Here is a tiny trained network, its code and every weight. The questions are about switching its units off for an input and a target symbol, where a switched-off unit gives its printed mean instead of its output.

import numpy as np


def w(rows, s, z=0):
    codes = np.array(rows[::2]) - 128.0
    scale = np.full(codes.shape[1], s)
    scale[-1] = z or s
    return codes * scale


def norm(h):
    return h / np.sqrt((h * h).mean(-1, keepdims=True) + 1e-5)


def f(y):
    return y / 2 * (1 + np.tanh(0.7978845608 * (y + 0.044715 * y**3)))


def softmax(a):
    e = np.exp(a - a.max(-1, keepdims=True))
    return e / e.sum(-1, keepdims=True)


def log_softmax(a):
    a = a - a.max(-1, keepdims=True)
    return a - np.log(np.exp(a).sum(-1, keepdims=True))


def net(x, mask):
    ids = ['αβδεζηλπτφψω'.index(c) for c in x.split()]
    T = len(ids)
    res = E[ids] + P[:T]
    u = 0
    for l in range(2):
        q, k, v = (norm(res) @ M[l].T for M in (Q, K, V))
        z = softmax(np.where(np.tri(T) > 0, q @ k.T / 2**0.5, -1e9)) @ v
        res = res + np.where(mask[u], z, O[l][:, -1]) @ O[l][:, :-1]
        u += 1
        y = f(norm(res) @ A[l][:, :-1].T + A[l][:, -1])
        res = res + np.where(mask[u : u + 12], y, B[l][:, -1]) @ B[l][:, :-1]
        u += 12
    return log_softmax(norm(res)[-1] @ U[:, :-1].T + U[:, -1])


Q, K, V, O, A, B = {}, {}, {}, {}, {}, {}
E = w([
[174,123,120,128,198,119,153,3,148,124,199],'α',
[133,97,116,89,56,124,254,152,202,126,170],'β',
[96,113,164,174,91,169,103,79,156,134,108],'δ',
[104,98,182,116,113,175,159,101,134,143,133],'ε',
[40,154,93,162,139,156,116,221,159,108,92],'ζ',
[78,98,157,147,96,165,146,88,129,148,126],'η',
[123,118,188,142,103,178,107,87,166,128,112],'λ',
[96,139,155,150,183,67,61,157,95,153,144],'π',
[178,67,76,149,71,151,103,210,122,189,163],'τ',
[118,149,220,154,76,55,147,197,111,107,152],'φ',
[159,84,217,221,179,142,92,181,88,86,100],'ψ',
[178,178,203,115,168,80,154,189,114,97,159],'ω',
],0.025)
P = w([
[138,62,113,166,162,94,132,163,158,64,130],'0',
[126,82,166,180,166,104,139,140,176,144,113],'1',
[134,83,154,133,134,75,167,119,126,169,40],'2',
[136,98,118,117,110,111,136,99,102,87,92],'3',
[111,145,132,136,116,136,114,126,130,78,193],'4',
[88,174,139,175,159,149,138,143,162,157,185],'5',
[122,142,162,157,160,96,172,110,150,243,62],'6',
[125,117,83,48,88,66,138,89,45,78,34],'7',
[104,151,95,86,102,133,82,93,92,7,178],'8',
[90,198,136,156,127,179,87,116,163,76,245],'9',
[108,167,153,134,163,136,148,108,159,220,107],'10',
[118,118,156,122,138,114,149,84,104,174,70],'11',
[117,124,127,84,99,118,122,85,70,66,138],'12',
],0.014)
Q[0] = w([
[121,170,95,135,178,146,147,140,187,212,116],'0.h1',
[150,84,119,106,116,124,169,100,134,141,7],'0.h1',
],0.018)
K[0] = w([
[150,111,102,60,110,104,140,92,66,135,2],'0.h1',
[109,109,97,75,94,162,83,117,83,7,169],'0.h1',
],0.013)
V[0] = w([
[253,128,168,74,142,205,96,162,206,99,77],'0.h1',
[190,145,97,189,21,91,111,115,223,103,125],'0.h1',
],0.005)
O[0] = w([
[34,110,100,74,235,66,99,132,125,120,144,9],'0.h1',
[152,144,108,105,78,232,41,98,254,153,62,244],'0.h1',
],0.0085,0.0013)
A[0] = w([
[201,135,142,213,123,208,196,109,60,98,109,62],'0.n1',
[164,180,124,83,221,118,134,129,32,133,139,4],'0.n2',
[160,149,77,153,233,146,1,139,42,142,122,34],'0.n3',
[116,174,154,111,82,152,116,87,119,107,96,19],'0.n4',
[149,95,118,99,139,121,101,38,108,170,129,143],'0.n5',
[95,85,120,141,131,115,141,41,115,73,106,145],'0.n6',
[162,220,177,161,130,88,53,115,135,104,85,155],'0.n7',
[128,71,107,146,102,97,88,246,109,137,134,114],'0.n8',
[177,147,173,124,188,44,118,184,157,108,144,148],'0.n9',
[88,181,100,142,146,190,156,169,129,117,55,159],'0.n10',
[215,150,70,136,109,135,217,87,204,99,135,153],'0.n11',
[94,170,173,177,170,60,154,35,151,109,113,141],'0.n12',
],0.0093,0.0036)
B[0] = w([
[98,103,146,176,124,55,115,162,144,87,103,193],'0.n1',
[74,162,109,87,71,186,179,70,141,145,109,152],'0.n2',
[122,65,216,174,2,131,128,247,109,74,125,161],'0.n3',
[124,100,131,146,126,186,174,116,150,169,101,171],'0.n4',
[144,71,101,167,209,42,45,114,141,74,110,188],'0.n5',
[181,119,154,21,144,115,148,183,172,138,175,228],'0.n6',
[85,106,125,81,130,78,207,185,60,142,177,232],'0.n7',
[179,133,73,116,225,174,89,223,88,114,126,228],'0.n8',
[162,174,167,166,85,62,92,194,198,106,75,222],'0.n9',
[92,89,174,131,246,178,121,84,118,83,99,181],'0.n10',
[134,119,90,211,155,116,190,106,128,129,103,185],'0.n11',
[116,96,149,65,156,137,196,151,79,130,156,254],'0.n12',
],0.0091,0.0055)
Q[1] = w([
[112,94,138,176,244,88,140,128,88,167,5],'1.h1',
[210,18,138,66,89,44,73,124,190,119,101],'1.h1',
],0.012)
K[1] = w([
[142,110,88,57,65,133,118,84,61,31,71],'1.h1',
[117,148,124,153,102,160,98,137,158,30,246],'1.h1',
],0.012)
V[1] = w([
[100,138,145,135,89,124,64,198,103,200,123],'1.h1',
[155,253,156,104,122,44,178,99,225,176,111],'1.h1',
],0.0075)
O[1] = w([
[98,151,136,86,133,90,133,45,100,176,88,117],'1.h1',
[106,2,147,120,132,146,132,111,70,144,111,3],'1.h1',
],0.015,0.0034)
A[1] = w([
[165,146,63,134,144,151,146,187,126,138,139,127],'1.n1',
[97,62,158,112,134,134,166,140,127,117,112,173],'1.n2',
[140,166,167,116,66,102,158,112,55,179,128,36],'1.n3',
[136,127,116,126,168,66,116,133,97,133,125,194],'1.n4',
[162,91,97,184,54,143,218,116,134,112,132,2],'1.n5',
[203,65,61,144,140,211,58,118,102,195,131,55],'1.n6',
[88,141,157,56,203,179,60,133,121,89,127,92],'1.n7',
[124,180,145,101,166,99,142,46,115,139,154,63],'1.n8',
[148,249,122,148,102,119,147,110,151,116,98,64],'1.n9',
[135,183,93,124,115,207,73,86,172,153,80,52],'1.n10',
[85,91,141,106,108,196,113,131,140,153,125,178],'1.n11',
[105,115,103,99,114,167,183,76,139,125,135,125],'1.n12',
],0.014,0.0061)
B[1] = w([
[103,133,149,156,141,143,59,52,70,203,70,190],'1.n1',
[115,191,111,136,92,144,113,108,101,132,153,254],'1.n2',
[74,155,139,102,119,202,118,70,165,26,178,170],'1.n3',
[156,138,144,166,124,135,139,174,154,103,167,191],'1.n4',
[106,90,26,159,115,146,198,63,98,175,80,170],'1.n5',
[150,248,123,208,69,60,32,77,120,212,243,176],'1.n6',
[54,130,66,194,148,119,137,120,113,154,124,209],'1.n7',
[236,50,100,186,148,105,117,87,104,81,141,167],'1.n8',
[96,99,128,150,97,90,78,198,38,105,106,186],'1.n9',
[69,73,135,84,98,161,124,130,189,172,210,160],'1.n10',
[177,122,101,81,165,93,90,157,121,105,92,212],'1.n11',
[162,136,184,160,129,115,156,156,166,146,86,189],'1.n12',
],0.014,0.0083)
U = w([
[215,107,70,108,106,205,114,184,84,120,133,84],'α',
[192,184,97,160,83,121,40,100,117,180,161,135],'β',
[152,124,136,119,108,162,104,134,254,150,131,150],'δ',
[114,210,128,87,92,122,169,141,122,123,209,149],'ε',
[149,126,168,190,72,65,114,213,125,92,83,140],'ζ',
[132,118,84,183,39,108,190,117,155,171,96,158],'η',
[72,157,77,161,190,124,85,125,133,93,88,126],'λ',
[75,147,192,164,76,129,111,26,160,66,158,112],'π',
[79,18,150,178,70,41,78,98,159,146,152,1],'τ',
[174,138,186,118,120,135,87,79,130,128,36,181],'φ',
[206,114,115,168,191,79,146,94,143,108,175,108],'ψ',
[123,70,154,83,143,105,123,116,53,169,141,120],'ω',
],0.009,0.0037)

Each question gives the input, a string of symbols that net reads in full, and the target symbol t.
The units are the heads (2 rows each of Q, K, V and O) and the neurons (one row each of A and B). Each row of codes is followed by its name. A weight is (code - 128) times the scale printed after its matrix; where a second scale follows, it is the last column's (O, A, B and U).
mask holds one flag per unit, layer by layer, with each layer's heads first. A switched-off unit (its flag False) gives its mean, the last column of its rows in O or B, instead of its output. The means were averaged over made-up inputs and are rounded, as every weight is.
A unit's drop is (log p(t) with every unit on - log p(t) with that unit switched off) / (log p(t) with every unit on - log p(t) with every unit switched off).
The circuit of an input: a set's keep is (log p(t) with only the set's units on - log p(t) with every unit switched off) / (log p(t) with every unit on - log p(t) with every unit switched off). Starting from the 12 units with the biggest drops (on a tie, the unit counted first), units are removed one at a time, each time the one whose removal leaves the highest keep (on an exact tie, the one counted first), for as long as the keep stays at least 0.8.
circuit, biggest first: the units of the circuit, biggest drop first
k most important neurons: the k neurons with the biggest drops, biggest first
k most important neurons of layer l: the k neurons of layer l with the biggest drops, biggest first
input β ζ λ, target β: 2 most important neurons => 1.n6, 1.n2
input φ δ φ α π δ ε τ ζ ε η, target τ: 2 most important neurons of layer 1 => 1.n10, 1.n9
input ψ δ π δ β λ β η ζ η τ τ δ, target η: 3 most important neurons => 1.n5, 0.n4, 0.n8
input ε λ η ε, target ε: circuit, biggest first => 1.n2, 0.n6
input τ φ δ ζ τ η ε δ λ, target η: most important neuron => 1.n5
input δ φ τ β δ η ω ε ψ δ π η φ, target ε: 3 most important neurons => 1.n3, 0.n5, 0.n7
input α η φ ψ δ φ δ π β η ε ζ η, target η: 2 most important neurons => 1.n5, 0.n8
input λ ω φ η η ε, target φ: 2 most important neurons => 1.n11, 0.n8
input τ δ φ ω δ τ ε ζ π δ ω δ, target π: circuit, biggest first => 0.h1, 1.n3
input τ λ η η ω π δ τ λ ζ δ, target τ: 2 most important neurons => 1.n10, 0.n5
input ω η λ φ ψ η η, target φ: 2 most important neurons of layer 0 => 0.n8, 0.n9
input τ ε δ π δ τ η, target π: 2 most important neurons => 1.n3, 0.n9
input ζ λ α φ ε δ λ, target φ: 2 most important neurons of layer 1 => 1.n11, 1.n6
input η α δ ψ α λ α δ λ, target λ: 2 most important neurons => 1.n7, 1.n11
input λ ψ π ω ε ε τ δ, target ε: 2 most important neurons => 0.n6, 1.n2
input ζ λ τ λ τ η ω ε, target τ: 3 most important neurons => 1.n10, 1.n9, 1.n8
input λ τ δ λ ω η λ, target λ: most important neuron => 1.n7
input ψ δ τ δ η π τ π, target ε: 2 most important neurons of layer 0 => 0.n2, 0.n7
input ω δ λ δ β δ η η, target β: 2 most important neurons => 1.n6, 0.n6
input η ψ α α λ λ τ τ δ η τ δ, target δ: 2 most important neurons of layer 0 => 0.n6, 0.n8
input η α φ ε ζ δ ε β π ω π ψ ε, target ω: 2 most important neurons of layer 0 => 0.n6, 0.n10
input ζ ω ε ε ψ α ω δ ε δ, target ω: 3 most important neurons of layer 0 => 0.n8, 0.n6, 0.n9
input ε δ ψ φ δ φ φ α ψ ε ω ζ λ, target ε: 2 most important neurons of layer 1 => 1.n2, 1.n1
input φ ζ β δ ζ δ, target β: 3 most important neurons of layer 1 => 1.n6, 1.n11, 1.n2
input τ λ π ψ ζ α π δ λ ω ε, target δ: 3 most important neurons of layer 0 => 0.n8, 0.n6, 0.n7
